Below is a small trained network, with its code and all its weights. Each question gives an input and a class and asks what happens when units are switched off, that is, made to give their printed mean instead of their output.

import numpy as np


def w(rows, s, z=0):
    codes = np.array(rows[::2]) - 128.0
    scale = np.full(codes.shape[1], s)
    scale[-1] = z or s
    return codes * scale


def norm(h):
    return h / np.sqrt((h * h).mean(-1, keepdims=True) + 1e-5)


def f(y):
    return np.maximum(y, 0)


def log_softmax(a):
    a = a - a.max(-1, keepdims=True)
    return a - np.log(np.exp(a).sum(-1, keepdims=True))


def net(x, mask):
    res = np.array(x, float).reshape(1, 5) / 4 @ E
    u = 0
    for l in range(2):
        y = f(norm(res) @ A[l][:, :-1].T + A[l][:, -1])
        res = res + np.where(mask[u : u + 7], y, B[l][:, -1]) @ B[l][:, :-1]
        u += 7
    return log_softmax(norm(res)[-1] @ U[:, :-1].T + U[:, -1])


A, B = {}, {}
E = w([
[55,90,103,250,102,45,27,75],'x0',
[232,226,60,53,6,255,232,173],'x1',
[152,152,164,180,126,114,103,166],'x2',
[102,243,63,69,162,107,213,71],'x3',
[181,160,184,14,55,49,71,144],'x4',
],0.0062)
A[0] = w([
[119,246,105,8,106,83,151,101,106],'0.n0',
[179,152,171,110,61,117,76,156,85],'0.n1',
[105,207,72,164,108,108,151,111,76],'0.n2',
[182,130,212,118,61,160,119,183,78],'0.n3',
[150,227,138,20,137,139,180,134,2],'0.n4',
[151,84,119,13,33,131,102,136,76],'0.n5',
[109,166,63,207,94,133,115,120,14],'0.n6',
],0.015,0.0056)
B[0] = w([
[145,196,93,173,156,44,91,168,250],'0.n0',
[122,121,148,129,35,59,134,151,191],'0.n1',
[164,147,214,158,120,137,153,81,179],'0.n2',
[176,129,180,115,87,98,55,162,206],'0.n3',
[113,91,27,37,242,148,163,138,238],'0.n4',
[125,120,127,131,7,157,103,129,207],'0.n5',
[163,138,159,189,128,124,195,62,173],'0.n6',
],0.017,0.012)
A[1] = w([
[14,86,30,103,152,205,170,122,73],'1.n0',
[53,33,173,150,221,6,33,79,43],'1.n1',
[126,159,138,145,44,131,105,155,207],'1.n2',
[57,81,161,121,149,213,177,210,72],'1.n3',
[85,198,115,103,212,131,144,155,36],'1.n4',
[170,126,170,177,87,54,101,178,63],'1.n5',
[174,81,167,114,143,233,102,187,5],'1.n6',
],0.015,0.0022)
B[1] = w([
[208,98,123,165,108,231,129,38,169],'1.n0',
[153,150,198,155,226,55,38,129,248],'1.n1',
[21,128,136,135,206,212,101,100,189],'1.n2',
[137,153,163,198,142,2,171,93,152],'1.n3',
[67,7,160,107,64,217,139,150,186],'1.n4',
[143,81,144,114,236,139,157,94,219],'1.n5',
[80,56,161,148,197,91,39,66,157],'1.n6',
],0.012,0.015)
U = w([
[117,94,206,113,4,134,81,143,136],'0',
[127,102,186,163,229,84,75,110,186],'1',
[143,177,36,71,135,47,112,209,118],'2',
[127,79,26,62,178,217,182,139,161],'3',
[88,140,126,136,68,200,149,108,3],'4',
[143,145,172,210,122,170,232,61,136],'5',
],0.014,0.0049)

Each question gives the input, the list of numbers given to net, and the class t.
The units are the neurons (one row each of A and B). Each row of codes is followed by its name. A weight is (code - 128) times the scale printed after its matrix; where a second scale follows, it is the last column's (A, B and U).
mask holds one flag per neuron, layer by layer. A switched-off neuron (its flag False) gives its mean, the last column of its row in B, instead of its output. The means were averaged over made-up inputs and are rounded, as every weight is.
A unit's drop is (log p(t) with every unit on - log p(t) with that unit switched off) / (log p(t) with every unit on - log p(t) with every unit switched off).
The circuit of an input: a set's keep is (log p(t) with only the set's units on - log p(t) with every unit switched off) / (log p(t) with every unit on - log p(t) with every unit switched off). Starting from the 12 units with the biggest drops (on a tie, the unit counted first), units are removed one at a time, each time the one whose removal leaves the highest keep (on an exact tie, the one counted first), for as long as the keep stays at least 0.8.
circuit, biggest first: the units of the circuit, biggest drop first
top k neurons: the k neurons with the biggest drops, biggest first
k most important neurons of layer l: the k neurons of layer l with the biggest drops, biggest first
drop of u: that unit's drop, to one decimal
input [0,8,-2,2,4], class 2: circuit, biggest first -> 0.n0
input [-7,-6,-8,-1,4], class 3: circuit, biggest first -> 0.n3, 1.n1, 0.n5
input [-7,3,0,4,2], class 3: 2 most important neurons of layer 1 -> 1.n4, 1.n1
input [-3,4,-8,-4,-2], class 3: top 2 neurons -> 1.n1, 0.n4
input [1,0,-7,-4,-1], class 4: top 3 neurons -> 0.n0, 1.n1, 0.n3
input [8,-2,6,5,-8], class 5: top 2 neurons -> 0.n6, 0.n0
input [-4,-2,-2,7,-3], class 3: top 2 neurons -> 0.n4, 1.n4
input [-6,7,3,5,1], class 3: 2 most important neurons of layer 1 -> 1.n4, 1.n1
input [2,8,-1,1,-2], class 2: 2 most important neurons of layer 1 -> 1.n2, 1.n5
input [-8,6,-5,-6,-2], class 3: 2 most important neurons of layer 1 -> 1.n1, 1.n2
input [6,6,1,6,3], class 2: top 3 neurons -> 0.n0, 0.n4, 1.n1
input [0,8,1,-7,5], class 0: drop of 1.n5 -> 0.0
input [-6,5,1,5,-3], class 3: drop of 0.n4 -> 0.3
input [-3,-1,-5,-4,5], class 0: circuit, biggest first -> 0.n5
input [2,3,6,-1,5], class 0: drop of 0.n5 -> 0.1
